Here is a tiny trained network, its code and every weight. The questions are about switching its units off for an input and a class, where a switched-off unit gives its printed mean instead of its output.

import numpy as np


def w(rows, s, z=0):
    codes = np.array(rows[::2]) - 128.0
    scale = np.full(codes.shape[1], s)
    scale[-1] = z or s
    return codes * scale


def f(y):
    return np.maximum(y, 0)


def log_softmax(a):
    a = a - a.max(-1, keepdims=True)
    return a - np.log(np.exp(a).sum(-1, keepdims=True))


def net(x, mask):
    res = np.array(x, float).reshape(1, 8) / 4 @ E
    y = f(res @ A[0][:, :-1].T + A[0][:, -1])
    res = res + np.where(mask, y, B[0][:, -1]) @ B[0][:, :-1]
    return log_softmax(res[-1] @ U[:, :-1].T + U[:, -1])


A, B = {}, {}
E = w([
[204,177,206,69,103,65,129],'x0',
[165,220,74,243,181,160,73],'x1',
[209,149,24,204,101,190,185],'x2',
[141,95,67,136,1,152,146],'x3',
[202,20,84,87,221,45,152],'x4',
[100,33,217,217,131,119,230],'x5',
[154,138,161,113,102,92,171],'x6',
[90,64,80,129,137,188,57],'x7',
],0.0062)
A[0] = w([
[72,156,193,183,147,157,146,252],'N0',
[208,144,11,171,48,175,68,254],'N1',
[160,45,222,121,55,209,216,244],'N2',
[253,94,130,137,177,102,161,127],'N3',
[105,64,178,131,74,107,152,134],'N4',
[223,73,108,154,101,110,123,180],'N5',
[236,68,149,178,87,84,145,249],'N6',
[107,16,167,119,94,155,202,250],'N7',
[101,181,198,74,124,138,36,243],'N8',
[38,189,204,146,166,133,48,154],'N9',
],0.0069,0.0031)
B[0] = w([
[245,147,204,208,59,155,168,207],'N0',
[197,42,64,119,96,171,72,255],'N1',
[90,120,188,222,65,69,91,226],'N2',
[139,151,136,130,212,105,204,192],'N3',
[91,99,249,112,46,213,143,182],'N4',
[204,17,109,151,215,68,182,178],'N5',
[159,109,253,154,175,52,170,206],'N6',
[116,143,247,162,71,75,99,222],'N7',
[146,191,64,108,75,5,163,227],'N8',
[214,73,98,171,157,16,42,209],'N9',
],0.0062,0.0082)
U = w([
[199,216,54,131,97,242,70,254],'0',
[58,129,221,97,59,150,159,88],'1',
[226,107,124,166,168,14,94,238],'2',
[103,101,174,207,172,146,119,15],'3',
[190,145,136,119,241,112,192,24],'4',
[74,147,98,2,162,51,96,75],'5',
[116,44,6,74,157,181,50,22],'6',
],0.0069,0.0032)

Each question gives the input, the list of numbers given to net, and the class t.
The units are the neurons (one row each of A and B). Each row of codes is followed by its name. A weight is (code - 128) times the scale printed after its matrix; where a second scale follows, it is the last column's (A, B and U).
mask holds one flag per neuron, in row order. A switched-off neuron (its flag False) gives its mean, the last column of its row in B, instead of its output. The means were averaged over made-up inputs and are rounded, as every weight is.
A unit's drop is (log p(t) with every unit on - log p(t) with that unit switched off) / (log p(t) with every unit on - log p(t) with every unit switched off).
The circuit of an input: a set's keep is (log p(t) with only the set's units on - log p(t) with every unit switched off) / (log p(t) with every unit on - log p(t) with every unit switched off). Starting from all 10 units, units are removed one at a time, each time the one whose removal leaves the highest keep (on an exact tie, the one counted first), for as long as the keep stays at least 0.8.
circuit, biggest first: the units of the circuit, biggest drop first
unit that matters most: the unit with the biggest drop
k most important neurons: the k neurons with the biggest drops, biggest first
drop when u is switched off: that unit's drop, to one decimal
input [-7,-3,0,-8,7,-6,6,8], class 5: 2 most important neurons -> (N1; N0)
input [3,3,7,-6,0,-3,-2,0], class 0: circuit, biggest first -> (N9; N6; N2)
input [0,-1,-2,3,-5,-5,-3,-6], class 0: circuit, biggest first -> (N6; N7)
input [5,3,-1,3,1,-5,-7,7], class 6: circuit, biggest first -> (N1; N0; N7)
input [-2,3,-4,8,1,8,4,3], class 1: circuit, biggest first -> (N4; N9)
input [-1,4,3,-2,7,-8,2,5], class 6: unit that matters most -> N1
input [-2,8,3,-2,7,5,0,1], class 4: circuit, biggest first -> (N3; N9; N2)
input [-4,-6,-3,-6,6,1,-1,8], class 5: circuit, biggest first -> (N0; N1)
input [-3,4,1,4,-1,8,1,2], class 1: circuit, biggest first -> (N9; N7)
input [2,4,-7,5,-8,4,-7,2], class 2: 2 most important neurons -> (N9; N8)
input [7,6,-3,-5,8,5,8,-3], class 4: 2 most important neurons -> (N3; N9)
input [-4,-6,2,7,7,8,-7,1], class 1: 3 most important neurons -> (N4; N7; N9)
input [7,-4,-2,3,2,-3,-2,2], class 5: 3 most important neurons -> (N0; N9; N1)
input [-1,2,-5,4,0,6,3,-1], class 1: unit that matters most -> N4
input [-6,-7,-3,-6,3,-6,0,3], class 5: drop when N5 is switched off -> 0.1
input [-1,1,6,6,-2,-8,4,3], class 6: drop when N5 is switched off -> 0.1
input [-1,4,1,3,-2,8,-7,-7], class 1: drop when N9 is switched off -> 0.5
